grid =
array([[7933, 5847, 5900, 7916, 6070, 6748, 3122, 4429, 8043, 8785, 7912,
        5445, 6964, 6162, 4903, 9329],
       [4129, 3253, 5960, 4154, 3061, 6797, 1398, 2760, 4120, 5142, 4319,
        7902, 3641, 3671, 4103, 9628],
       [6882, 9773, 5838, 6626, 9887, 3591, 7758, 6938, 6741, 8262, 6973,
        4031, 9213, 9793, 3872, 5089],
       [3455, 6394, 6070, 3994, 2823, 5942, 8271, 2921, 4333, 2230, 4056,
        3040, 2203, 2745, 7958, 3888],
       [7093, 6748, 5874, 7128, 7010, 5924, 8651, 8095, 7106, 5970, 6895,
        5053, 6807, 6578, 7786, 3437],
       [6583, 5417, 6025, 7059, 3175, 7567, 5666, 3105, 7386, 5506, 6856,
        3487, 3758, 3002, 8063, 6883]])
Rows and columns are counted from 0.
(0, 0) = 7933
(1, 5) = 6797
(2, 3) = 6626
(3, 13) = 2745
(1, 11) = 7902
(5, 10) = 6856
(5, 5) = 7567
(0, 15) = 9329
(4, 8) = 7106
(4, 11) = 5053
(5, 7) = 3105
(4, 10) = 6895
(1, 9) = 5142
(1, 10) = 4319
(0, 3) = 7916
(0, 5) = 6748
(4, 3) = 7128
(2, 9) = 8262
(1, 1) = 3253
(2, 10) = 6973
(0, 14) = 4903
(2, 12) = 9213
(2, 2) = 5838
(3, 6) = 8271
(2, 0) = 6882
(3, 9) = 2230
(2, 15) = 5089
(4, 2) = 5874
(4, 13) = 6578
(4, 4) = 7010
(1, 12) = 3641
(3, 14) = 7958
(5, 11) = 3487
(0, 1) = 5847

a =
array([[ 11.78,  16.94,  -6.00,   1.03,  13.12,  -9.03,   4.75,   2.88,
         -2.21,  28.72,   6.46, -11.49, -16.22,  -4.56],
       [-15.00,  -3.23,  -8.99,   2.56, -13.55,   1.06,   3.69,   1.63,
         -4.75,   1.43,  -6.44,  -6.54,  -4.13,  -0.75],
       [-13.57,  -2.86,  -5.66,   1.95,   2.98,  14.39,  -8.46,  -9.59,
          1.41,  -6.65,   6.35,  -9.13,  15.57,  -8.75],
       [ 13.36,  -9.27,  16.17,  -1.15, -12.95, -11.25, -21.63,  -2.52,
        -22.29,  10.01,  -1.81,  24.34,   3.07, -13.81],
       [ 12.09,  -5.20,  -4.30,   1.01,   1.87,  -9.59,   0.63,  -1.52,
         -3.28, -14.90,  -4.95,  -0.97,  -2.98,   7.62],
       [  4.64, -11.13,  15.76,   0.51,  -0.83,  -8.73,   7.61,  -3.68,
          2.68, -12.86,  -4.80,   0.99,  -2.67,  -1.33],
       [ -3.12,  -3.97,  -4.49,  -0.59,  -1.02,  -3.85,  -2.35,  -2.04,
         -2.03,  -5.89,  -3.58,  -5.07,  -5.44,  -1.93],
       [ -3.31,  -4.01,  -4.35,  -0.63,  -0.99,  -3.79,  -2.43,  -2.11,
         -2.10,  -5.88,  -3.53,  -4.93,  -5.62,  -2.09],
       [-21.97,  -3.87,  -8.86,   0.70, -10.31, -12.75,   5.90,   1.72,
         -5.71,   9.28,  -5.90,  -3.07,  -3.45,   6.92],
       [ -3.10,  -3.93,  -4.28,  -0.63,  -0.98,  -3.68,  -2.42,  -2.10,
         -1.98,  -5.85,  -3.47,  -4.96,  -5.65,  -2.20],
       [ 11.74,  -6.70,   5.12,  -0.40, -11.71,  -9.09, -21.80,  -2.76,
        -22.45,   6.43,  -0.31,  15.21,   3.76, -11.98],
       [ -7.44,  -8.07,   3.25,  -2.32,  -1.75,  -4.82,  -8.33, -20.60,
          5.69,  -9.53,   5.96, -11.01,   8.22,  -0.81],
       [-10.71,  -4.68,  -7.28,   2.59, -13.71,   4.77,   8.35,   0.80,
         -1.36,   4.80,  -6.61,  -9.13, -10.27,  -6.27],
       [  1.33,  -4.96,  -6.39, -30.62,  -5.52,  -3.97, -14.04,  -5.79,
          2.74, -12.33,  -3.94, -10.41,  -1.55,   5.56],
       [  7.90, -10.93,  20.80,  -1.72,  -7.94,  -9.11,  -7.39,  -2.14,
         -4.56,  -0.57,  -4.70,  15.78,  -3.19, -11.51]])
Indices start at 0.
(0, 0): 11.78
(10, 2): 5.12
(8, 9): 9.28
(0, 1): 16.94
(4, 3): 1.01
(7, 11): -4.93
(7, 7): -2.11
(1, 4): -13.55
(8, 13): 6.92
(3, 5): -11.25
(8, 5): -12.75
(6, 3): -0.59
(7, 5): -3.79
(10, 10): -0.31
(13, 2): -6.39
(3, 8): -22.29
(5, 9): -12.86
(8, 7): 1.72
(14, 1): -10.93
(13, 5): -3.97
(9, 0): -3.10
(11, 7): -20.60
(11, 3): -2.32
(9, 12): -5.65
(5, 1): -11.13
(9, 3): -0.63
(6, 8): -2.03
(0, 3): 1.03
(14, 6): -7.39
(3, 0): 13.36
(0, 10): 6.46
(0, 7): 2.88
(6, 1): -3.97
(11, 12): 8.22
(3, 6): -21.63
(5, 10): -4.80
(12, 11): -9.13
(14, 2): 20.80
(2, 11): -9.13

B =
array([[512, 526, 372, 534],
       [398, 433, 287, 435],
       [258, 153, 169, 160],
       [295, 198, 161, 206],
       [344, 385, 181, 379],
       [499, 586, 318, 585],
       [338, 441, 239, 413],
       [466, 571, 311, 561],
       [319, 289, 297, 283],
       [414, 491, 234, 485],
       [246, 163, 176, 162],
       [539, 788, 168, 798],
       [344, 385, 181, 379],
       [466, 571, 311, 561],
       [453, 657, 108, 667],
       [456, 584, 249, 574]])
Rows and columns are counted from 0.
row 0 col 0 = 512
row 11 col 1 = 788
row 6 col 3 = 413
row 14 col 2 = 108
row 6 col 2 = 239
row 11 col 0 = 539
row 4 col 0 = 344
row 3 col 1 = 198
row 8 col 0 = 319
row 1 col 2 = 287
row 13 col 0 = 466
row 15 col 2 = 249
row 8 col 1 = 289
row 10 col 0 = 246
row 1 col 3 = 435
row 11 col 2 = 168
row 11 col 3 = 798
row 7 col 3 = 561
row 9 col 1 = 491
row 14 col 0 = 453
row 3 col 3 = 206
row 10 col 2 = 176
row 8 col 2 = 297
row 10 col 3 = 162
row 7 col 1 = 571
row 7 col 2 = 311
row 0 col 2 = 372
row 12 col 2 = 181
row 2 col 0 = 258
row 9 col 3 = 485
row 0 col 1 = 526
row 9 col 2 = 234
